Below is a small trained network, with its code and all its weights. Each question gives an input and a target symbol and asks what happens when units are switched off, that is, made to give their printed mean instead of their output.

import numpy as np


def w(rows, s, z=0):
    codes = np.array(rows[::2]) - 128.0
    scale = np.full(codes.shape[1], s)
    scale[-1] = z or s
    return codes * scale


def softmax(a):
    e = np.exp(a - a.max(-1, keepdims=True))
    return e / e.sum(-1, keepdims=True)


def log_softmax(a):
    a = a - a.max(-1, keepdims=True)
    return a - np.log(np.exp(a).sum(-1, keepdims=True))


def net(x, mask):
    ids = ['δεζηθλσφψω'.index(c) for c in x.split()]
    T = len(ids)
    res = E[ids] + P[:T]
    u = 0
    for l in range(3):
        r = res
        for j in range(3):
            rows = slice(2 * j, 2 * j + 2)
            q, k, v = (r @ M[l][rows].T for M in (Q, K, V))
            z = softmax(np.where(np.tri(T) > 0, q @ k.T / 2**0.5, -1e9)) @ v
            o = O[l][rows]
            res = res + np.where(mask[u + j], z, o[:, -1]) @ o[:, :-1]
        u += 3
    return log_softmax(res[-1] @ U[:, :-1].T + U[:, -1])


Q, K, V, O = {}, {}, {}, {}
E = w([
[135,49,113,66],'δ',
[130,143,178,184],'ε',
[93,64,220,81],'ζ',
[62,166,95,91],'η',
[62,147,78,144],'θ',
[211,119,151,116],'λ',
[197,169,53,187],'σ',
[106,116,88,203],'φ',
[150,254,84,109],'ψ',
[162,156,150,45],'ω',
],0.018)
P = w([
[12,21,192,227],'0',
[73,5,141,143],'1',
[64,20,139,131],'2',
[74,27,115,97],'3',
[122,31,99,73],'4',
[91,19,100,95],'5',
],0.0026)
Q[0] = w([
[105,183,9,151],'L0H0',
[105,207,73,101],'L0H0',
[191,131,185,134],'L0H1',
[111,157,197,139],'L0H1',
[149,119,120,240],'L0H2',
[160,161,137,127],'L0H2',
],0.016)
K[0] = w([
[143,238,119,142],'L0H0',
[177,220,44,121],'L0H0',
[126,110,253,78],'L0H1',
[117,161,173,126],'L0H1',
[94,60,175,109],'L0H2',
[114,110,140,187],'L0H2',
],0.015)
V[0] = w([
[180,88,103,209],'L0H0',
[191,254,73,205],'L0H0',
[171,255,156,162],'L0H1',
[81,155,110,169],'L0H1',
[184,143,77,150],'L0H2',
[104,220,117,108],'L0H2',
],0.0072)
O[0] = w([
[218,110,101,233,36],'L0H0',
[208,165,213,189,9],'L0H0',
[136,69,123,1,50],'L0H1',
[96,143,97,118,116],'L0H1',
[27,72,146,169,108],'L0H2',
[182,105,153,220,160],'L0H2',
],0.0069,0.0014)
Q[1] = w([
[84,169,166,120],'L1H0',
[107,147,3,102],'L1H0',
[129,162,138,104],'L1H1',
[82,150,170,118],'L1H1',
[152,175,197,188],'L1H2',
[119,144,125,213],'L1H2',
],0.014)
K[1] = w([
[83,110,178,136],'L1H0',
[52,34,63,60],'L1H0',
[144,71,85,166],'L1H1',
[41,47,97,128],'L1H1',
[88,85,160,171],'L1H2',
[102,2,199,95],'L1H2',
],0.013)
V[1] = w([
[129,210,50,159],'L1H0',
[78,145,254,151],'L1H0',
[158,206,112,85],'L1H1',
[177,36,140,67],'L1H1',
[66,121,204,132],'L1H2',
[170,201,183,144],'L1H2',
],0.0079)
O[1] = w([
[62,145,72,197,139],'L1H0',
[92,63,255,166,46],'L1H0',
[71,124,173,166,1],'L1H1',
[191,67,72,164,193],'L1H1',
[100,90,188,89,169],'L1H2',
[121,153,168,208,139],'L1H2',
],0.0082,0.00086)
Q[2] = w([
[174,151,75,199],'L2H0',
[67,25,128,179],'L2H0',
[159,75,247,176],'L2H1',
[180,105,61,69],'L2H1',
[134,169,53,125],'L2H2',
[81,171,102,195],'L2H2',
],0.011)
K[2] = w([
[120,215,95,146],'L2H0',
[86,88,122,197],'L2H0',
[183,176,186,125],'L2H1',
[121,12,122,24],'L2H1',
[110,155,66,117],'L2H2',
[143,171,81,204],'L2H2',
],0.011)
V[2] = w([
[26,40,166,73],'L2H0',
[36,105,85,171],'L2H0',
[221,204,110,114],'L2H1',
[171,50,80,172],'L2H1',
[38,57,85,162],'L2H2',
[175,255,164,101],'L2H2',
],0.0081)
O[2] = w([
[217,198,175,115,214],'L2H0',
[139,194,105,185,152],'L2H0',
[138,89,78,73,11],'L2H1',
[191,174,90,203,125],'L2H1',
[134,241,140,137,235],'L2H2',
[98,2,118,130,19],'L2H2',
],0.0084,0.0011)
U = w([
[132,169,122,231,38],'δ',
[108,103,123,27,146],'ε',
[178,170,168,115,111],'ζ',
[87,124,127,104,104],'η',
[2,177,122,62,30],'θ',
[94,94,64,155,226],'λ',
[130,167,2,51,184],'σ',
[41,189,118,150,26],'φ',
[113,97,230,228,251],'ψ',
[249,65,114,142,100],'ω',
],0.0061,0.0034)

Each question gives the input, a string of symbols that net reads in full, and the target symbol t.
The units are the heads (2 rows each of Q, K, V and O). Each row of codes is followed by its name. A weight is (code - 128) times the scale printed after its matrix; where a second scale follows, it is the last column's (O and U).
mask holds one flag per head, layer by layer. A switched-off head (its flag False) gives its mean, the last column of its rows in O, instead of its output. The means were averaged over made-up inputs and are rounded, as every weight is.
A unit's drop is (log p(t) with every unit on - log p(t) with that unit switched off) / (log p(t) with every unit on - log p(t) with every unit switched off).
The circuit of an input: a set's keep is (log p(t) with only the set's units on - log p(t) with every unit switched off) / (log p(t) with every unit on - log p(t) with every unit switched off). Starting from all 9 units, units are removed one at a time, each time the one whose removal leaves the highest keep (on an exact tie, the one counted first), for as long as the keep stays at least 0.8.
units of the circuit, in order: the units of the circuit, biggest drop first
most important unit: the unit with the biggest drop
which heads matter: for each layer, one digit per head in row order, 1 if its drop is at least 0.15 and else 0, layers parted by /
drop of u: that unit's drop, to one decimal
input σ λ ε η ε, target λ: units of the circuit, in order : L0H0, L2H0, L1H0
input θ θ φ, target δ: most important unit : L2H0
input ζ ψ φ, target ζ: which heads matter : 100 / 001 / 100
input δ λ ε θ, target σ: units of the circuit, in order : L0H0, L1H0, L1H2
input σ η η, target λ: units of the circuit, in order : L0H0, L2H0, L2H2
input ψ ε ω, target ψ: units of the circuit, in order : L0H2, L1H0, L0H0
input ψ ε η, target ψ: units of the circuit, in order : L0H0, L1H0
input λ ζ ε, target ζ: which heads matter : 100 / 100 / 101
input σ σ ε ω, target λ: units of the circuit, in order : L0H0, L2H0, L1H2, L1H0
input η λ φ σ ε η, target λ: units of the circuit, in order : L0H0, L1H0, L2H0
input σ θ σ, target λ: which heads matter : 100 / 100 / 101
input λ ε φ σ, target λ: units of the circuit, in order : L2H0, L0H0, L1H0
input ψ ε λ, target ψ: units of the circuit, in order : L0H0, L1H0
input ω δ ζ ψ φ, target ζ: which heads matter : 101 / 001 / 100
input ω λ η, target θ: units of the circuit, in order : L0H0, L2H1, L1H1
input ε δ φ, target σ: units of the circuit, in order : L1H0, L0H0, L1H2
input ζ ζ λ η ζ, target ζ: most important unit : L2H0
input λ ζ ψ σ, target ζ: which heads matter : 101 / 101 / 011
input ζ φ ψ, target ζ: units of the circuit, in order : L2H0, L1H0
input φ θ σ ε ε φ, target λ: units of the circuit, in order : L0H0, L2H0, L1H0
input ζ ζ ε λ, target ζ: units of the circuit, in order : L2H0, L0H0, L2H2
input σ δ ω ω, target σ: units of the circuit, in order : L0H0, L1H0
input η ω ψ η φ, target ψ: which heads matter : 101 / 110 / 000
input δ σ λ, target λ: most important unit : L1H2
input ε λ φ δ ω δ, target σ: which heads matter : 100 / 100 / 000
input ε ε θ θ, target φ: drop of L2H1 : 0.1
input φ λ ε λ η, target θ: drop of L1H1 : 0.3
input θ λ σ ε ω, target λ: drop of L0H0 : 0.8
input ζ λ ε ε, target ζ: drop of L0H0 : 0.8
